cols: T V Y K U J B P
rufa: [ -7  17 -18  14   3 -13  10   5]
funo: [ -2  29   2 -40   6  -5  -1  17]
gofur: [ 3 91  8 -1 -5  2 -5 45]
Naza: [ 15 -37 -37 -13  20 -13  14 -13]
der: [-4  1 19 35  2  9 34 32]
monu: [  2  15 -14  22  -5  -4  18  19]
dizad: [ -2 -13  20  23  -2   8  -9 -25]
down: [ 3  6 -5] => U
down: [ 19 -14] => Y
howmany Naza: [-13] => 3
howmany monu: [18] => 1

cols: N E A G S C H X
Kor: [ 46  23 -25  -9  17 -21 -19 -11]
mon: [ 29   6   1 -23  18 -10  12  -3]
kazam: [-56  27  -9  76 -15  -4  61  -5]
tizu: [-14  51 -46  63 -41  18 -74  14]
Tadop: [ 13   7  43 -56  36 -16  69 -11]
kif: [-14  -8 -46  63 -41  13 -12   2]
Gid: [-7  5 52  5  5 -9 76 52]
Veru: [-32  -5  28  -6  -5  10  29   0]
bip: [ 46  23 -25  -9  17  21 -19 -11]
down: [-16  13  -9  10  21] => C
start: [ 5  5 -9 76 52] => Gid, 3
all Gid: [52] => 2 7

cols: W R M L
paz: [ 61   7 -64  61]
zeded: [8 8 8 8]
zutad: [30 83  7  7]
Vofa: [ 29 -79 -14  27]
all zeded: [8] => 0 1 2 3
all paz: [7] => 1
howmany zutad: [30] => 1
all Vofa: [-14] => 2
howmany paz: [62] => 0
down: [ 8 30 29] => W
all Vofa: [27] => 3

cols: Redi risas Tufol ked vel Das Pozur tivi taz sodef
gup: [ 44   6  -2   3  -4 -84 -53  29 -55 -46]
sonom: [-13 -13 -19 -14 -45 -53   9 -62   9 -13]
Dop: [-46 -25  -4 -18 -23 -37 -75 -42  32  58]
howmany sonom: [-14] => 1
start: [44  6] => gup, 0
down: [ -2 -19] => Tufol
start: [-53   9] => sonom, 5

cols: Q Z F D
Nid: [22 21 -7 49]
big: [-58  66 -68  46]
fizi: [ 20  29 -62  58]
raf: [ -6  48  -5 -65]
Kun: [ 28  12  21 -69]
beb: [ 14  66 -68  66]
Gapep: [-58  -9  48 -66]
mepel: [-58  66  48 -66]
lasoz: [-2 41 48 57]
start: [-9 48] => Gapep, 1
all beb: [-68] => 2

cols: sidi bira gatip bes fiked
gav: [ -8   5   5   5 -26]
noka: [-17 -54  62  45 -46]
Sabo: [ 72 -16 -54  62 -26]
Tib: [ 80 -16 -55  71 -27]
Goler: [-28  18  49 -15  17]
gemi: [ 54 -19 -53  42 -24]
vabu: [-10   6   3   3 -22]
all vabu: [6] => 1
all gav: [5] => 1 2 3
down: [ 71 -15] => bes
start: [-16 -54  62] => Sabo, 1
down: [ -8 -17  72  80 -28  54] => sidi

cols: Rif gibar tofe rav nipu Nub
nam: [ 22 -46  30  -6  34   4]
ruvi: [-13 -30  30  63 -44  27]
peloz: [ 28   3  58 -88  58 -33]
simal: [  4 -15 -40  29 -20  13]
Git: [-14  32  78 -89  42  -2]
dopo: [ 31 -30 -51  63 -44  27]
sele: [ 21 -29 -29 -29  17  -4]
nis: [ 31 -30  31  31  31  31]
Dek: [ 25  -9 -63  40 -27  11]
down: [-33  13] => Nub
start: [ 31 -30  31  31  31] => nis, 0
q: [ 31 -30 -51  63 -44  27] => dopo
howmany nis: [31] => 5
howmany simal: [29] => 1
all sele: [-29] => 1 2 3
howmany peloz: [3] => 1

cols: duvi migo nudu fizol nupi gater lok zodi
gir: [-15 -21  28   8 -13   8 -47 -21]
Duva: [-37 -28  38 -15  -6  13 -63  14]
dizif: [-25 -34  24 -18  17  21  76  -3]
ger: [-30 -28  38 -15  -6  13 -63  14]
Madi: [ -5  -7 -20  13 -59  35 -56   4]
sidu: [  6 -37  26  41 -33  10 -38 -13]
kuz: [ 19 -14  10   5  38 -30  51  50]
Tume: [-12 -50 -71   9 -21 -21   9 -63]
Ropif: [ -3  -1 -14 -43 -27  15  46  46]
mav: [-12 -50 -71   9 -21 -21   9  12]
howmany sidu: [-33] => 1
down: [-21 -28 -34 -28  -7] => migo

cols: Zato dap poz runez gug
gomas: [-4 10 52 64 -5]
bugu: [51  4 31 22 22]
zupe: [ 10  10  10  55 -10]
sile: [52  0 52 52 52]
howmany zupe: [10] => 3
start: [52  0 52 52] => sile, 0
all bugu: [31] => 2
start: [10 10 55] => zupe, 1
all sile: [52] => 0 2 3 4
down: [ 22 -10] => gug

cols: vofe Repu sosud Lupuz lene dumak romot dof geg Midu
kezaz: [ 45 -11 -32 -62 -30 -71  40 -36 -16   7]
Rori: [ 97 -67  20  20  11 -61 -67 -67  20  34]
Meses: [25 -7 66  9 13 64 39 47 19  8]
Kenob: [ 97 -35 -76  20  11 -61  28 -67 -23  34]
start: [-16   7] => kezaz, 8
down: [-67  39] => romot
all Rori: [20] => 2 3 8
all Rori: [-61] => 5
down: [-67  47 -67] => dof
down: [-62  20   9] => Lupuz

cols: Mev bizo fur Zimu loso Popu
Vitid: [-11 -30  31 -34  64  15]
nama: [-44  15  34  15  15  -1]
toli: [-48 -33 -23   1  54 -25]
tofi: [-30 -26 -34 -22  61 -21]
baro: [ -2  26  15  65  44 -15]
saro: [-33 -17 -51  -6  46 -34]
meka: [-21  -3 -35  14  68 -29]
melag: [-39   1 -16  65  11 -33]
down: [-33 -26  26] => bizo
all nama: [15] => 1 3 4
start: [  1  54 -25] => toli, 3

cols: gub raram suf vumol Kufe faki
Pob: [ 30  38 -74  38  38  18]
zeki: [ 27  30 -74  39  26 -10]
kisib: [ 35  42 -81  49  23  -8]
Mudir: [ 44  38 -91  63   6  32]
famu: [ 53  30 -90  75  25  26]
dezas: [34 41 40 41 34 41]
Zema: [ 40  35 -57  24  59  38]
Vege: [ 55  27 -84  77  18   9]
Tad: [ 38  54 -85  46  10   7]
down: [38 26 23  6] => Kufe
all Pob: [38] => 1 3 4
down: [38 26 23  6 25 34 59 18] => Kufe
down: [9 7] => faki
start: [ 54 -85  46  10] => Tad, 1
howmany dezas: [41] => 3

cols: Kol zal Dipe metad
kage: [26 26 26 26]
karug: [ 27  -2  -1 -83]
ton: [27 26 26 25]
howmany kage: [26] => 4
all ton: [26] => 1 2
down: [26 -2] => zal
all kage: [26] => 0 1 2 3
q: [26 26 26 26] => kage
all ton: [27] => 0
all karug: [27] => 0

cols: Tutim Sud Lesov nazu
ves: [-11  10  -8   4]
Bub: [ 4 16  3 -1]
dumo: [ 7  5 -2 -3]
Gena: [ 7 15  6  1]
kulag: [-11  -4 -10  12]
nibad: [  1  12  -3 -14]
rubu: [ 6 82  5  3]
Dun: [-2 -7  2 -8]
Gulef: [ 3 10  5  2]
rebo: [  1  33   0 -17]
Giki: [ 3 23  6 -9]
start: [23  6] => Giki, 1
down: [ 5 15 -4 12 82 -7 10 33] => Sud
down: [ 12 -14   3  -8] => nazu

cols: mem Bipo gogas loron pegel rire
Kefef: [-14 -14 -16 -14  10 -16]
Loza: [ 20  13 -28 -14  10  -6]
num: [-34  12  16  17 -42  35]
biki: [ 55  33   4  36 -47  29]
Kek: [-42 -14 -15 -42 -42 -15]
howmany Kefef: [-14] => 3
howmany Kefef: [-16] => 2
down: [-16 -28  16   4] => gogas
howmany Kek: [-15] => 2
down: [-34  55 -42] => mem
start: [ 13 -28] => Loza, 1

cols: tedi tapot suveg rar dunum sevi pules
vefib: [ -5  -4  69 -70  62 -15  69]
vefo: [ -5 -21  -6  51 -45  17 -51]
molun: [ -5  17 -27  51 -45  17 -51]
Melav: [15 15 -5 15 -5 -5 -5]
Dazom: [-46 -37  27  41 -30  32 -29]
Vef: [ -5 -21 -27  51 -45  17  -9]
howmany molun: [17] => 2
howmany Melav: [-6] => 0

cols: Safu lak meki ler
zubaf: [-52 -52  49 -52]
Tobo: [-52   0 -14 -32]
sato: [-52  -1 -30  18]
kepi: [-52   0  -7  -1]
deso: [-52  70  26   6]
busos: [-52  -4 -12 -53]
mol: [-52  15 -13   2]
devu: [-15 -15 -15 -15]
down: [ 18  -1   6 -53   2] => ler
all deso: [26] => 2
all zubaf: [-52] => 0 1 3
q: [-52  -4 -12 -53] => busos
howmany devu: [-15] => 4

cols: Vop mori zodad lagur nav Bupuf
Sovem: [ 33 -48  27  -8  53  -5]
Vagu: [-52  43 -30  12 -70   8]
Gipa: [-34  24 -15   7 -46   2]
Rotum: [-20 -10  11 -18  -9  -8]
beg: [-44  20 -13  -2 -50   1]
down: [-48  43  24 -10] => mori
start: [-10  11 -18  -9  -8] => Rotum, 1

cols: romin bakur sulan Leka zuvan
kitev: [11  2  2 11  2]
bot: [ 33  -5  -6 -25  69]
zezu: [-35  -6  28  -7 -54]
butig: [  7   3   7 -46  62]
pefe: [-34 -34   9 -34 -78]
Fidok: [-28   2   8  15 -54]
mim: [-21   7   1  28 -61]
razel: [ 12 -16  22 -54  62]
Lasov: [ 33  19  -6 -25  69]
all kitev: [2] => 1 2 4
start: [2 2] => kitev, 1
down: [ 11  33 -35   7 -34] => romin
down: [  2  -5  -6   3 -34   2] => bakur
all pefe: [-34] => 0 1 3
down: [-54 -25] => Leka

cols: nosok duda fam Vemu
Vebu: [-26  23   9   9]
fonok: [ -4 -24  23  23]
raza: [-10   8  29  29]
lifi: [-31 -14  22  22]
rek: [ 12 -26  28  28]
kos: [-13 -78  22 -50]
sinos: [ -7 -33  20  20]
Mumo: [-21  26 -38 -38]
mopo: [-32  24 -30 -30]
rutu: [-18  60   5  -7]
Dineg: [ 11  14 -35 -35]
fol: [-18  60   5   5]
howmany fonok: [23] => 2
q: [ 11  14 -35 -35] => Dineg
down: [  9  23  29  22  28 -50] => Vemu
down: [  8 -14 -26 -78 -33  26] => duda
down: [ 23 -24   8 -14 -26] => duda

cols: tuz kapaz Nopo kod Nevim
mogu: [1 1 1 1 1]
pogoz: [ 53  69 -43   1   5]
seso: [ 21  78  18 -29 -24]
tilor: [ -6 -29  12  65   0]
all mogu: [1] => 0 1 2 3 4
all pogoz: [5] => 4
q: [1 1 1 1 1] => mogu
howmany mogu: [1] => 5
all tilor: [0] => 4
all pogoz: [69] => 1

cols: gubit fipag pumak riruv gopok
benuf: [-31  -8  -6 -12  21]
vin: [ -3  15  23 -22  15]
sene: [-8  2  2 -8 -8]
Pusu: [-30  11   7  -6  23]
Kela: [ 60 -14  -2 -12 -18]
Birug: [  4 -13   6   1  38]
Zul: [ 10  19 -11   5  -6]
tezaf: [-30  -4  -5  10 -42]
pulek: [-91  26  10 -18  19]
sog: [-7 -4 21 -7 29]
start: [-8 -8] => sene, 3
all sene: [-8] => 0 3 4
all sog: [-7] => 0 3

cols: Migup Zana mef kita gona
paruf: [ 39 -38 -13  85  -3]
mur: [ 73  46  74  74 -89]
tife: [-37 -37  47 -37 -37]
all paruf: [-38] => 1
down: [ 46 -37] => Zana
all mur: [46] => 1
all mur: [74] => 2 3
start: [85 -3] => paruf, 3
all tife: [-37] => 0 1 3 4

cols: Fuvu gibin vogi Zago zapep fepoz
zupun: [ 52  52  52  52 -28 -28]
gola: [-13   0  60 -13 -17   0]
Tepu: [ 52 -22  52 -37 -38 -44]
tufat: [ 70 -27  13  26  40  61]
Dezus: [ 76   7 -25  52  15 -28]
pof: [-26  10  18  14  18 -52]
howmany pof: [18] => 2
howmany gola: [0] => 2
howmany zupun: [-28] => 2
all zupun: [52] => 0 1 2 3
all Tepu: [-38] => 4
start: [  7 -25  52] => Dezus, 1
start: [-25  52  15] => Dezus, 2

cols: Zuban dev foze fud
tef: [ 50   2   1 -94]
Kap: [10 11 10 10]
siz: [ 52  -1 -46  27]
duled: [ 50   2 -45  10]
howmany Kap: [10] => 3
down: [27 10] => fud
all Kap: [10] => 0 2 3

cols: Sur nitu Lomut Bugur revu Vode navi
gota: [32 28 30 38 50 65 75]
furub: [-69 -16   6 -69 -69 -16 -16]
sifut: [-69 -16  30  38  50  75  65]
Lubu: [ 49  31  10 -10 -23 -68  49]
howmany furub: [-16] => 3
down: [ 75 -16  65] => navi
howmany Lubu: [49] => 2
start: [30 38 50 65 75] => gota, 2
all furub: [-16] => 1 5 6
all furub: [-69] => 0 3 4

cols: ruv rik muda Nev gobad kezut mamod Manok Pirol nuna
zilep: [ 44   1 -16   7 -63 -73 -26  11  29 -28]
mesut: [ 44   1 -16   7 -63 -73 -26  11  29  35]
meb: [-26  11  74  35  73  90   6 -28 -17 -40]
kuzep: [ 11  29  11  73  90  11 -28 -17 -40  11]
Pado: [ 21  44   1 -16   7 -63 -73 -26  11  29]
pefep: [-16   7 -63 -73 -26  11  29  35  73  90]
Kana: [ 73 -26  73 -26  73 -26  73 -26 -17 -40]
luza: [  7 -63 -73 -26  11  29  35  73  90   6]
gipam: [  1 -16   7 -63 -73 -74  11  29   1  73]
bulo: [-26 -26  29   1  73  90   6 -28 -17 -40]
all Kana: [73] => 0 2 4 6
howmany Kana: [73] => 4
howmany kuzep: [11] => 4
howmany gipam: [-73] => 1

cols: Supir lumuf lepu gutof Fev sev
lala: [ 15  49  43 -49 -46  20]
nobok: [ 35 -39  28  47  47 -46]
zerib: [22 14 34 72 60 20]
buki: [-50  39 -61 -29  -9 -38]
kupum: [ 58  39  59  59  59 -40]
nar: [ 15  49  43 -24 -46 -24]
start: [-49 -46] => lala, 3
down: [-49  47] => gutof
all nar: [15] => 0
start: [58 39 59 59] => kupum, 0
howmany kupum: [-40] => 1
all kupum: [59] => 2 3 4
howmany nobok: [-39] => 1

cols: Zireb Zatiz vimu gogi Zive geled sifa gume remo
roden: [-76 -16  36  23  -7  17   2  45  45]
Rop: [ 14  13 -14  -8  37  -2   4  13  13]
Fomik: [ 28  61 -39 -19  22 -54 -13 -23 -73]
howmany Rop: [14] => 1
howmany roden: [36] => 1

cols: pugum doven fibe veviz miga Ful zadu
gab: [  2 -17  33 -40  64 -32  49]
kimo: [ 38  27  71  20 -10 -11  54]
bem: [-24 -16 -45 -41  13   0 -23]
kofid: [ -5 -17  -5  55 -17 -23  22]
lafop: [ 34  34 -13 -13 -89  34 -14]
ripi: [ 31  14  72  -9  17 -19  57]
zun: [-25 -14  56 -29   6  -6 -24]
all kofid: [-17] => 1 4
howmany lafop: [-14] => 1
howmany kofid: [54] => 0
all lafop: [34] => 0 1 5

cols: faz sukug tifu Zala disi rofan farap zigi Sakon
zele: [ 59  16  -1  -5  -2 -32  -7 -30  34]
Muz: [-38  -6  13  -9  44 -20 -20  61 -43]
Lus: [-33  15 -33  41  40 -25  40  40 -33]
giz: [ 87  10 -45 -15   6 -54 -20  -3  48]
howmany Lus: [40] => 3
down: [16 -6] => sukug
down: [-33  48] => Sakon
down: [-25 -54] => rofan

cols: bifam bagi bez Zivi kud
fip: [  1 -32   6   7   0]
tel: [  7   7   7 -19   2]
bobe: [ 22 -18 -21  55  -4]
Vere: [ 2  0 -1 81  1]
start: [  7   7 -19] => tel, 1
howmany tel: [7] => 3
howmany tel: [-19] => 1
start: [6 7 0] => fip, 2

cols: mimu Lapo Kiso zovem
tikef: [ -5   1   2 -51]
Miti: [-75   1  63 -45]
zeve: [1 1 2 0]
Zum: [-90  -7  90 -65]
Lun: [  2   0  68 -55]
down: [ 2 63  2 90] => Kiso
down: [  1 -90] => mimu
all zeve: [1] => 0 1

cols: kelef rebot fidov fabo Kevi nale Mozev defaz pezu vuga
fufo: [-74 -12  22  48 -72  66  -9  69  16   0]
Vez: [ 60  13  -3 -60 -53 -60  13 -53 -21  -2]
Poku: [ 27 -81   7  28  24   9  -9 -25  39  -5]
bas: [ 65  11 -19 -41  57 -61  13 -68 -26   9]
megoz: [ 73  23 -22 -58  78 -63  13 -77 -32  -4]
zoz: [-54  26  40  -7 -28  31 -57 -11 -33 -57]
sined: [  0 -69 -14  45   5   4  29  22  74  55]
Medi: [ 12 -88 -40  34  18  -9  22   8  43  46]
sepem: [-59 -34   0  32 -73  41  -7  75  11  21]
beset: [ 15 -35 -13  18   2   0  12   4   2  17]
Bemu: [-13  17  44  44 -25  28 -47  44 -24  44]
lepo: [ 28 -57 -42  20  41 -41  34 -25  27  29]
howmany Bemu: [43] => 0
all Vez: [-53] => 4 7
start: [-69 -14  45   5   4] => sined, 1
down: [-61 -63  31   4  -9  41   0  28 -41] => nale

cols: rafig pilo sul fazaz dav
fotep: [-85  10  26  38  49]
Vavak: [-85  29 -85  29  29]
dos: [-85  30  10 -17   9]
q: [-85  30  10 -17   9] => dos
howmany Vavak: [29] => 3
howmany dos: [30] => 1
all Vavak: [29] => 1 3 4
down: [38 29] => fazaz

cols: zabet toti duvor Zat zokup
Mip: [ -8   1   4 -95  -2]
banos: [-1  3  0 -1  0]
Koned: [ -2  -2  -6 -94   2]
start: [  1   4 -95] => Mip, 1
down: [-95  -1] => Zat
down: [ -1 -94] => Zat
all banos: [0] => 2 4
howmany banos: [-1] => 2
howmany Koned: [2] => 1

cols: Gesi doro ral kizep tadon tir
kosup: [ -8  -8 -64  11   9  -8]
Folek: [-13   8   8 -13   8 -13]
vubu: [-12 -12  85  10 -10  10]
zavi: [  9  -5 -64  11   9 -13]
start: [ 9 -5] => zavi, 0
all Folek: [-13] => 0 3 5
all Folek: [8] => 1 2 4
all zavi: [9] => 0 4
q: [ -8  -8 -64  11   9  -8] => kosup
all vubu: [-12] => 0 1
all kosup: [-8] => 0 1 5

cols: duf Gedim Dolu Sasu
kobus: [ 27 -68   6  13]
fivop: [ 82 -73  31  10]
dulab: [38 93 93 38]
Gada: [ 27 -68  51  92]
all dulab: [93] => 1 2
all Gada: [27] => 0
down: [13 10 38] => Sasu
down: [38 27] => duf
q: [ 27 -68  51  92] => Gada

cols: Sanom las Sot Fop Nekur
rava: [-22  -3  62 -37   0]
gevu: [-32 -57  28 -15   9]
vaz: [ 18 -45  52 -23   1]
Vivu: [ 14 -77  82   4 -64]
Fogul: [ 16 -46  52 -22 -82]
nuget: [  8  64  21 -18  45]
vov: [ 19  37  37 -81 -82]
start: [-22 -82] => Fogul, 3
all vaz: [18] => 0
all vov: [-82] => 4
howmany vov: [-82] => 1

cols: tam kifer movog lum Voro Fuvep mapid
bona: [ 76  86  11  13   0  -1 -21]
vori: [ 42  33  24 -31  14 -27 -32]
zup: [ 25  31  27 -15   5  29   3]
Fuvel: [ 87  11  17 -22   6 -22 -22]
start: [86 11] => bona, 1
start: [13  0 -1] => bona, 3

cols: Poka sok vos tev zisa
viz: [  7 -24 -49  47 -34]
Paner: [ -7 -12  -7  -5  -7]
Bova: [ 10 -12  26 -35  23]
Zudu: [ -7 -19  38 -41  21]
kabit: [-26  22  22 -27 -27]
gonuz: [-19  -7  38 -77  44]
mok: [-19 -24  40 -26   9]
start: [ -7 -19  38] => Zudu, 0
all Paner: [-7] => 0 2 4
all kabit: [-27] => 3 4
start: [  7 -24 -49] => viz, 0
start: [-5 -7] => Paner, 3
down: [-7 10] => Poka

cols: Vav gak Serim Gutiz
Bele: [ 36 -21  18 -37]
tola: [-77  45 -37  42]
bod: [ 10  27 -30  41]
gare: [-70  57 -31  10]
nesa: [-84  66 -46  28]
besan: [-47  47  47 -47]
Zur: [-46  66 -85  24]
Nas: [ 22  47 -56  42]
vavo: [-84  66  20 -84]
dule: [19 19 46 19]
rom: [ -3 -25  46 -51]
start: [ 45 -37] => tola, 1
all besan: [-47] => 0 3
all nesa: [-84] => 0
howmany besan: [47] => 2
all vavo: [-84] => 0 3
all dule: [19] => 0 1 3
start: [-84  66  20] => vavo, 0

cols: vuru Zogaz vas sifo katop
vuled: [ 10 -49  32 -14  32]
Bani: [ -1  78  78 -62  79]
Vasov: [-17  62 -17 -17 -17]
Fite: [-24  39 -25 -28 -21]
Gumid: [ -1  78  21 -14 -62]
howmany Vasov: [-17] => 4
start: [-62  79] => Bani, 3
down: [ 79 -17 -21] => katop
all vuled: [32] => 2 4
howmany Bani: [78] => 2
down: [62 39] => Zogaz

cols: Gefog Feg sali let gami Rono pufa
tozim: [ 50  -7  34  13  33 -10  57]
Kibo: [ 28   6  31  11 -26 -17  26]
luzo: [ 33 -20   9 -16  15 -30 -43]
Leza: [-30 -30 -43 -30 -43 -30 -43]
pez: [50 -7 34 13 33 51  8]
Lif: [ 12  33 -80   2 -38  -8 -20]
dutul: [ 28   6  31  11 -44 -29 -45]
down: [57 26] => pufa
howmany Leza: [-43] => 3

